Below is a small trained network, with its code and all its weights. Each question gives an input and a class and asks what happens when units are switched off, that is, made to give their printed mean instead of their output.

import numpy as np


def w(rows, s, z=0):
    codes = np.array(rows[::2]) - 128.0
    scale = np.full(codes.shape[1], s)
    scale[-1] = z or s
    return codes * scale


def f(y):
    return y / 2 * (1 + np.tanh(0.7978845608 * (y + 0.044715 * y**3)))


def log_softmax(a):
    a = a - a.max(-1, keepdims=True)
    return a - np.log(np.exp(a).sum(-1, keepdims=True))


def net(x, mask):
    res = np.array(x, float).reshape(1, 6) / 4 @ E
    y = f(res @ A[0][:, :-1].T + A[0][:, -1])
    res = res + np.where(mask, y, B[0][:, -1]) @ B[0][:, :-1]
    return log_softmax(res[-1] @ U[:, :-1].T + U[:, -1])


A, B = {}, {}
E = w([
[177,166,144],'x0',
[119,80,202],'x1',
[195,2,180],'x2',
[124,118,216],'x3',
[74,56,9],'x4',
[230,129,86],'x5',
],0.0075)
A[0] = w([
[140,108,152,96],'neuron 1',
[106,85,106,121],'neuron 2',
[104,120,107,69],'neuron 3',
[128,139,123,108],'neuron 4',
[135,149,110,89],'neuron 5',
[144,115,87,38],'neuron 6',
[115,136,146,119],'neuron 7',
[125,116,152,128],'neuron 8',
[124,121,104,89],'neuron 9',
[133,150,121,109],'neuron 10',
[131,150,110,82],'neuron 11',
[126,115,151,131],'neuron 12',
[78,130,104,65],'neuron 13',
[159,106,69,11],'neuron 14',
[120,127,106,84],'neuron 15',
[141,206,148,77],'neuron 16',
[141,142,106,93],'neuron 17',
[130,127,135,38],'neuron 18',
[131,157,139,124],'neuron 19',
[80,129,105,70],'neuron 20',
[87,125,108,85],'neuron 21',
[140,117,92,50],'neuron 22',
[164,45,145,84],'neuron 23',
[11,130,122,89],'neuron 24',
[124,146,113,80],'neuron 25',
[160,253,172,2],'neuron 26',
],0.015,0.0061)
B[0] = w([
[124,121,176,151],'neuron 1',
[196,76,88,179],'neuron 2',
[108,113,73,136],'neuron 3',
[116,139,121,123],'neuron 4',
[89,165,109,130],'neuron 5',
[189,157,102,138],'neuron 6',
[83,124,172,138],'neuron 7',
[106,106,177,152],'neuron 8',
[144,143,88,132],'neuron 9',
[108,154,127,130],'neuron 10',
[77,162,102,129],'neuron 11',
[108,105,174,153],'neuron 12',
[61,88,90,166],'neuron 13',
[231,167,100,157],'neuron 14',
[118,143,82,129],'neuron 15',
[134,176,174,182],'neuron 16',
[118,178,109,130],'neuron 17',
[25,78,121,107],'neuron 18',
[128,158,161,143],'neuron 19',
[65,89,89,164],'neuron 20',
[79,93,89,157],'neuron 21',
[177,158,102,134],'neuron 22',
[209,72,182,236],'neuron 23',
[4,27,118,255],'neuron 24',
[72,152,97,126],'neuron 25',
[165,225,216,217],'neuron 26',
],0.023,0.0071)
U = w([
[43,47,173,104],'0',
[5,22,50,106],'1',
[124,51,229,206],'2',
[32,196,218,122],'3',
[163,12,216,126],'4',
[77,114,143,9],'5',
[188,84,2,109],'6',
[103,136,54,165],'7',
],0.0051,0.015)

Each question gives the input, the list of numbers given to net, and the class t.
The units are the neurons (one row each of A and B). Each row of codes is followed by its name. A weight is (code - 128) times the scale printed after its matrix; where a second scale follows, it is the last column's (A, B and U).
mask holds one flag per neuron, in row order. A switched-off neuron (its flag False) gives its mean, the last column of its row in B, instead of its output. The means were averaged over made-up inputs and are rounded, as every weight is.
A unit's drop is (log p(t) with every unit on - log p(t) with that unit switched off) / (log p(t) with every unit on - log p(t) with every unit switched off).
The circuit of an input: a set's keep is (log p(t) with only the set's units on - log p(t) with every unit switched off) / (log p(t) with every unit on - log p(t) with every unit switched off). Starting from the 12 units with the biggest drops (on a tie, the unit counted first), units are removed one at a time, each time the one whose removal leaves the highest keep (on an exact tie, the one counted first), for as long as the keep stays at least 0.8.
units of the circuit, in order: the units of the circuit, biggest drop first
most important unit: the unit with the biggest drop
top k neurons: the k neurons with the biggest drops, biggest first
drop when u is switched off: that unit's drop, to one decimal
input [-5,-6,1,-4,-5,3], class 3: units of the circuit, in order -> [neuron 23; neuron 2]
input [1,0,-3,7,-2,-2], class 3: units of the circuit, in order -> [neuron 23; neuron 26]
input [-8,-1,-2,7,-4,3], class 3: top 3 neurons -> [neuron 23; neuron 2; neuron 24]
input [-8,0,-6,-8,6,8], class 6: most important unit -> neuron 14
input [6,-5,-1,6,8,0], class 7: units of the circuit, in order -> [neuron 24; neuron 23]
input [2,-8,-2,8,3,8], class 7: top 2 neurons -> [neuron 23; neuron 2]
input [0,-3,-1,-6,-4,-3], class 3: top 2 neurons -> [neuron 23; neuron 2]
input [-1,6,-5,2,1,2], class 1: top 2 neurons -> [neuron 26; neuron 23]
input [0,-2,-1,-7,-2,2], class 6: top 2 neurons -> [neuron 24; neuron 26]
input [8,-3,-1,-6,-3,5], class 3: drop when neuron 26 is switched off -> 0.1
input [-4,2,6,-2,7,8], class 6: drop when neuron 14 is switched off -> 0.2
input [-3,-1,-1,-5,-1,7], class 6: drop when neuron 24 is switched off -> 0.1
